W =
[[109 140 134 130 122 120 133 130 128 133 130 123 105]
 [121 130 132 140 133 135 128 128 123 120 106 108 136]
 [123 124 123 135 126 118 137 136 127 119 112 144 110]
 [141 137 131 115 128 108 133 123 125 126 127 120 138]
 [133 126 125 129 132 139 118 139 134 125 146 117 109]]
W[0,0] = 109
W[2,1] = 124
W[3,2] = 131
W[3,12] = 138
W[:, 5] = [120, 135, 118, 108, 139]
W[0,8] = 128
W[4,3] = 129
W[1,0] = 121
W[4] = [133, 126, 125, 129, 132, 139, 118, 139, 134, 125, 146, 117, 109]
W[2,6] = 137
W[1,4] = 133
W[:, 7] = [130, 128, 136, 123, 139]
W[4,7] = 139
W[:, 12] = [105, 136, 110, 138, 109]
W[4,0] = 133
W[1,7] = 128
W[4,4] = 132
W[3,8] = 125
W[0,3] = 130
W[2,4] = 126
W[3,6] = 133
W[2,9] = 119

A = [149 117 118 133 123 135 139 138 142 123 139]
A[-11] => 149
A[-9] => 118
A[-4] => 138
A[-6] => 135

grid =
[[140 119 131 127 104]
 [122 127 118 129 127]
 [116 126 124 130 135]]
grid[-3,0] -> 140
grid[:, -2] -> [127, 129, 130]
grid[:, -1] -> [104, 127, 135]
grid[1,4] -> 127
grid[2,-1] -> 135
grid[1,2] -> 118
grid[:, -5] -> [140, 122, 116]

data = 101	132	124	121	132	135	129	126	122
data[0] -> 101
data[-7] -> 124
data[7] -> 126

B =
[[128 116 119 139 109 106]
 [127 117 114 151 123 128]
 [135 126 123 116 135 126]
 [150 133 115 116 125 105]
 [111 124 123 115 130 141]
 [128 145 130 119 126 131]
 [139 128 124 142 136 116]]
B[0][-6] = 128
B[:, 5] = [106, 128, 126, 105, 141, 131, 116]
B[4] = [111, 124, 123, 115, 130, 141]
B[6][1] = 128
B[-4] = [150, 133, 115, 116, 125, 105]
B[-5][-2] = 135
B[4][-6] = 111
B[-1][-3] = 142
B[4][-4] = 123
B[3][-2] = 125
B[0][-2] = 109
B[-3][1] = 124
B[6] = [139, 128, 124, 142, 136, 116]
B[2][-5] = 126

m = ((121, 128, 131, 140, 124, 126), (116, 121, 136, 142, 132, 118), (134, 129, 117, 134, 137, 120), (116, 124, 142, 134, 125, 127), (129, 131, 135, 122, 133, 119), (135, 136, 132, 126, 129, 122), (136, 131, 124, 117, 130, 126), (136, 128, 106, 130, 123, 136), (133, 124, 120, 120, 127, 135), (143, 134, 123, 111, 132, 129), (118, 121, 127, 147, 124, 127), (136, 138, 123, 118, 122, 134))
m[0,0] => 121
m[2,4] => 137
m[:, 0] => [121, 116, 134, 116, 129, 135, 136, 136, 133, 143, 118, 136]
m[4,4] => 133
m[3] => [116, 124, 142, 134, 125, 127]
m[11,1] => 138
m[9,2] => 123
m[:, 1] => [128, 121, 129, 124, 131, 136, 131, 128, 124, 134, 121, 138]
m[4,5] => 119
m[2,3] => 134
m[10,5] => 127
m[11,5] => 134
m[5,0] => 135
m[0,4] => 124
m[:, 2] => [131, 136, 117, 142, 135, 132, 124, 106, 120, 123, 127, 123]
m[:, 5] => [126, 118, 120, 127, 119, 122, 126, 136, 135, 129, 127, 134]
m[10] => [118, 121, 127, 147, 124, 127]
m[4,0] => 129
m[3,2] => 142
m[0,3] => 140
m[10,3] => 147
m[3,3] => 134
m[6,0] => 136
m[1,4] => 132
m[7] => [136, 128, 106, 130, 123, 136]
m[3,5] => 127
m[5,1] => 136
m[0,1] => 128
m[0] => [121, 128, 131, 140, 124, 126]
m[1] => [116, 121, 136, 142, 132, 118]
m[11,2] => 123
m[7,3] => 130
m[8,4] => 127
m[10,1] => 121

X =
[[111 116 131 116 122 145 129 120 142 123 116 118 110]
 [122 134 135 136 133 143 140 130 129 128 135 130 145]
 [125 120 125 120 117 142 117 129 129 121 122 130 113]
 [133 126 122 106 108 121 121 123 125 122 115 136 126]
 [141 125 129 120 117 130 128 123 131 129 116 133 129]
 [143 114 111 108 110 129 110 121 115 118 113 134 131]
 [123 118 123 144 148 118 141 125 136 134 145 130 125]]
X[0,0]	111
X[1,9]	128
X[2]	[125, 120, 125, 120, 117, 142, 117, 129, 129, 121, 122, 130, 113]
X[5,6]	110
X[3,8]	125
X[6]	[123, 118, 123, 144, 148, 118, 141, 125, 136, 134, 145, 130, 125]
X[5]	[143, 114, 111, 108, 110, 129, 110, 121, 115, 118, 113, 134, 131]
X[0]	[111, 116, 131, 116, 122, 145, 129, 120, 142, 123, 116, 118, 110]
X[:, 7]	[120, 130, 129, 123, 123, 121, 125]
X[1,3]	136
X[1]	[122, 134, 135, 136, 133, 143, 140, 130, 129, 128, 135, 130, 145]
X[:, 8]	[142, 129, 129, 125, 131, 115, 136]
X[:, 0]	[111, 122, 125, 133, 141, 143, 123]
X[4,9]	129
X[6,8]	136
X[:, 5]	[145, 143, 142, 121, 130, 129, 118]
X[5,9]	118
X[3,2]	122
X[2,2]	125
X[1,11]	130
X[4,5]	130
X[0,5]	145
X[4,2]	129
X[3,6]	121
X[6,7]	125
X[3,12]	126
X[4]	[141, 125, 129, 120, 117, 130, 128, 123, 131, 129, 116, 133, 129]

M =
[[118 135 103 129 144 131 122 146 114 147 145 136 116 102 128]
 [120 135 105 131 140 131 119 144 114 143 140 138 118 106 128]]
Indices start at 0.
(0, 0) = 118
(0, 4) = 144
(0, 11) = 136
(0, 10) = 145
(0, 1) = 135
(1, 1) = 135
(0, 9) = 147
(0, 7) = 146
(1, 2) = 105
(1, 5) = 131
(0, 3) = 129
(1, 13) = 106
